Here is a tiny trained network, its code and every weight. The questions are about switching its units off for an input and a target symbol, where a switched-off unit gives its printed mean instead of its output.

import numpy as np


def w(rows, s, z=0):
    codes = np.array(rows[::2]) - 128.0
    scale = np.full(codes.shape[1], s)
    scale[-1] = z or s
    return codes * scale


def norm(h):
    return h / np.sqrt((h * h).mean(-1, keepdims=True) + 1e-5)


def softmax(a):
    e = np.exp(a - a.max(-1, keepdims=True))
    return e / e.sum(-1, keepdims=True)


def log_softmax(a):
    a = a - a.max(-1, keepdims=True)
    return a - np.log(np.exp(a).sum(-1, keepdims=True))


def net(x, mask):
    ids = ['ΓΔΛΠΣΦαβεζθμξτψ'.index(c) for c in x.split()]
    T = len(ids)
    res = E[ids] + P[:T]
    u = 0
    for l in range(3):
        r = norm(res)
        for j in range(2):
            rows = slice(2 * j, 2 * j + 2)
            q, k, v = (r @ M[l][rows].T for M in (Q, K, V))
            z = softmax(np.where(np.tri(T) > 0, q @ k.T / 2**0.5, -1e9)) @ v
            o = O[l][rows]
            res = res + np.where(mask[u + j], z, o[:, -1]) @ o[:, :-1]
        u += 2
    return log_softmax(norm(res)[-1] @ U[:, :-1].T + U[:, -1])


Q, K, V, O = {}, {}, {}, {}
E = w([
[222,137,125,131,147,174,162,217,156,32,184,171],'Γ',
[129,131,116,61,161,127,54,70,229,151,109,82],'Δ',
[126,195,127,103,172,122,175,62,82,117,227,107],'Λ',
[192,194,168,126,127,120,57,177,142,214,154,207],'Π',
[62,183,22,195,174,79,58,206,136,140,150,138],'Σ',
[142,102,128,186,59,162,71,141,62,151,137,48],'Φ',
[103,169,215,178,40,72,146,197,186,102,121,112],'α',
[167,108,83,55,156,74,63,205,95,64,87,121],'β',
[89,170,164,124,204,84,204,206,97,173,43,120],'ε',
[172,25,92,151,209,148,154,175,128,225,147,85],'ζ',
[147,33,117,64,42,7,174,119,115,154,167,151],'θ',
[79,97,206,76,138,139,88,180,72,112,178,86],'μ',
[204,115,201,120,181,84,116,138,123,108,105,102],'ξ',
[174,203,62,63,81,157,216,161,124,136,98,9],'τ',
[80,49,93,201,163,127,175,104,182,66,110,93],'ψ',
],0.019)
P = w([
[182,151,122,182,104,81,124,35,78,113,96,122],'0',
[122,90,148,126,165,92,113,198,176,130,206,36],'1',
[97,88,153,115,189,107,101,209,162,119,219,45],'2',
[102,77,164,93,182,117,109,222,166,114,236,67],'3',
[66,79,175,71,183,120,87,234,143,114,232,45],'4',
[70,84,169,67,205,127,75,252,157,97,255,64],'5',
],0.0085)
Q[0] = w([
[174,77,131,139,230,104,127,215,164,166,228,13],'0.h0',
[167,83,76,21,194,112,62,99,78,125,114,130],'0.h0',
[170,108,174,39,247,44,145,255,189,100,214,31],'0.h1',
[141,158,143,132,144,98,168,125,161,133,181,186],'0.h1',
],0.0064)
K[0] = w([
[184,130,150,179,107,141,141,31,65,134,68,145],'0.h0',
[160,128,177,188,96,151,144,144,179,159,127,146],'0.h0',
[184,138,125,169,106,123,109,23,10,141,52,163],'0.h1',
[133,115,92,180,130,111,155,156,136,114,106,133],'0.h1',
],0.012)
V[0] = w([
[125,121,244,246,100,92,80,138,211,111,192,146],'0.h0',
[97,18,98,176,178,115,156,157,151,75,137,44],'0.h0',
[78,158,110,70,20,78,54,139,156,6,95,72],'0.h1',
[150,176,114,132,186,164,16,49,254,160,144,52],'0.h1',
],0.005)
O[0] = w([
[99,154,236,195,137,149,199,85,138,169,105,106,111],'0.h0',
[127,61,94,153,189,168,132,103,58,191,124,71,225],'0.h0',
[97,121,147,44,193,109,176,64,157,104,70,91,57],'0.h1',
[148,1,157,130,92,28,167,120,84,110,134,174,2],'0.h1',
],0.0073,0.0032)
Q[1] = w([
[158,108,68,106,225,79,118,202,121,103,228,68],'1.h0',
[181,82,114,104,192,41,124,238,145,150,178,20],'1.h0',
[96,120,127,135,201,123,126,176,199,137,223,28],'1.h1',
[124,117,99,207,98,254,180,89,149,90,110,239],'1.h1',
],0.0085)
K[1] = w([
[186,145,88,161,113,148,133,22,71,80,1,184],'1.h0',
[187,162,156,166,119,97,133,78,52,117,85,190],'1.h0',
[136,139,190,149,82,39,136,87,2,117,43,148],'1.h1',
[98,112,149,59,129,124,139,142,236,195,140,31],'1.h1',
],0.0088)
V[1] = w([
[127,58,89,102,88,70,85,145,159,174,182,172],'1.h0',
[104,149,94,147,41,191,157,118,142,81,249,78],'1.h0',
[7,202,102,162,88,107,160,179,150,176,165,92],'1.h1',
[114,166,102,152,181,115,138,2,60,85,143,195],'1.h1',
],0.006)
O[1] = w([
[113,123,133,125,23,213,176,55,183,111,78,3,91],'1.h0',
[180,84,189,73,164,160,160,165,69,33,139,54,163],'1.h0',
[2,88,71,174,146,95,216,166,75,59,125,126,4],'1.h1',
[196,158,103,151,150,232,169,121,211,96,189,231,247],'1.h1',
],0.0061,0.0012)
Q[2] = w([
[111,160,101,135,79,195,148,57,81,98,33,204],'2.h0',
[119,117,129,144,120,161,123,61,157,76,73,163],'2.h0',
[118,185,91,194,86,190,107,5,90,130,91,129],'2.h1',
[138,165,138,120,136,183,85,113,145,126,64,108],'2.h1',
],0.012)
K[2] = w([
[20,120,135,80,170,118,135,253,214,181,211,74],'2.h0',
[111,75,165,52,98,114,176,166,174,172,193,76],'2.h0',
[114,19,127,45,118,218,121,223,255,208,177,52],'2.h1',
[186,100,110,87,220,157,24,140,150,180,128,98],'2.h1',
],0.0079)
V[2] = w([
[140,135,242,95,77,164,248,64,121,178,62,120],'2.h0',
[61,91,132,114,182,142,180,63,206,111,87,116],'2.h0',
[72,136,132,66,190,121,200,253,216,143,241,99],'2.h1',
[173,159,57,187,77,179,202,164,179,89,63,193],'2.h1',
],0.0049)
O[2] = w([
[149,183,107,85,105,115,161,241,77,165,116,143,92],'2.h0',
[175,95,52,123,137,125,169,167,156,187,141,127,5],'2.h0',
[184,164,87,163,75,76,153,42,101,103,99,115,179],'2.h1',
[130,65,129,172,178,83,88,253,213,159,36,95,37],'2.h1',
],0.0072,0.0032)
U = w([
[185,141,161,162,137,81,116,121,119,120,106,96,251],'Γ',
[166,71,129,86,65,33,165,112,120,154,143,154,114],'Δ',
[203,112,121,150,114,195,179,191,145,37,165,216,101],'Λ',
[93,176,239,190,32,84,146,159,187,97,116,121,90],'Π',
[66,46,128,189,137,157,181,79,189,65,92,136,122],'Σ',
[64,92,176,72,120,168,120,163,89,122,146,144,162],'Φ',
[89,153,174,129,176,80,216,178,57,160,32,139,108],'α',
[107,118,135,59,136,159,47,51,226,137,91,121,96],'β',
[79,165,26,181,131,76,83,183,106,136,139,167,98],'ε',
[176,104,121,231,34,138,70,136,37,135,154,50,87],'ζ',
[161,196,86,86,78,168,170,171,141,152,101,41,98],'θ',
[134,193,120,123,169,101,185,55,77,121,217,131,87],'μ',
[177,190,181,138,93,133,82,154,151,255,173,208,77],'ξ',
[148,86,73,22,149,79,69,175,57,54,75,116,95],'τ',
[184,51,113,152,194,169,165,164,108,234,147,121,83],'ψ',
],0.008,0.019)

Each question gives the input, a string of symbols that net reads in full, and the target symbol t.
The units are the heads (2 rows each of Q, K, V and O). Each row of codes is followed by its name. A weight is (code - 128) times the scale printed after its matrix; where a second scale follows, it is the last column's (O and U).
mask holds one flag per head, layer by layer. A switched-off head (its flag False) gives its mean, the last column of its rows in O, instead of its output. The means were averaged over made-up inputs and are rounded, as every weight is.
A unit's drop is (log p(t) with every unit on - log p(t) with that unit switched off) / (log p(t) with every unit on - log p(t) with every unit switched off).
The circuit of an input: a set's keep is (log p(t) with only the set's units on - log p(t) with every unit switched off) / (log p(t) with every unit on - log p(t) with every unit switched off). Starting from all 6 units, units are removed one at a time, each time the one whose removal leaves the highest keep (on an exact tie, the one counted first), for as long as the keep stays at least 0.8.
circuit, biggest first: the units of the circuit, biggest drop first
unit that matters most: the unit with the biggest drop
heads that matter: for each layer, one digit per head in row order, 1 if its drop is at least 0.15 and else 0, layers parted by /
drop when u is switched off: that unit's drop, to one decimal
input ε α Π Φ, target ε: circuit, biggest first	1.h0
input ζ θ μ μ, target ζ: circuit, biggest first	0.h1, 1.h0
input θ ψ ε, target θ: circuit, biggest first	1.h0, 2.h0
input ζ θ ξ ε θ α, target ζ: circuit, biggest first	0.h1, 0.h0
input μ α μ β, target μ: circuit, biggest first	2.h1, 0.h0
input θ Σ Δ α Δ, target θ: circuit, biggest first	2.h0, 1.h0
input ζ θ Λ, target ζ: circuit, biggest first	0.h1, 1.h0
input α ε θ μ θ β, target α: heads that matter	10 / 00 / 00
input θ Γ θ, target θ: heads that matter	01 / 10 / 10
input Λ ζ Π μ Φ Φ, target Λ: heads that matter	00 / 01 / 00
input ξ ζ Σ θ θ, target ξ: circuit, biggest first	1.h1, 1.h0
input μ Γ Σ Σ ψ ζ, target μ: circuit, biggest first	2.h1, 0.h1
input Δ α Λ Σ Γ ξ, target Δ: circuit, biggest first	0.h1, 1.h0
input Π μ Λ ζ Γ Φ, target Π: circuit, biggest first	0.h0
input Φ ψ θ ζ τ θ, target Φ: heads that matter	00 / 00 / 01
input Φ ζ Γ, target Φ: heads that matter	00 / 00 / 01
input Π Φ θ ψ, target Π: heads that matter	10 / 00 / 00
input ζ ζ ε α θ, target ζ: heads that matter	01 / 00 / 00
input ζ ε β Π Γ Γ, target ζ: heads that matter	01 / 01 / 00
input Γ Δ ζ τ, target Γ: unit that matters most	1.h0
input ε Σ ψ μ τ Λ, target ε: heads that matter	00 / 11 / 00
input μ Γ θ Γ ζ, target μ: drop when 1.h1 is switched off	0.0
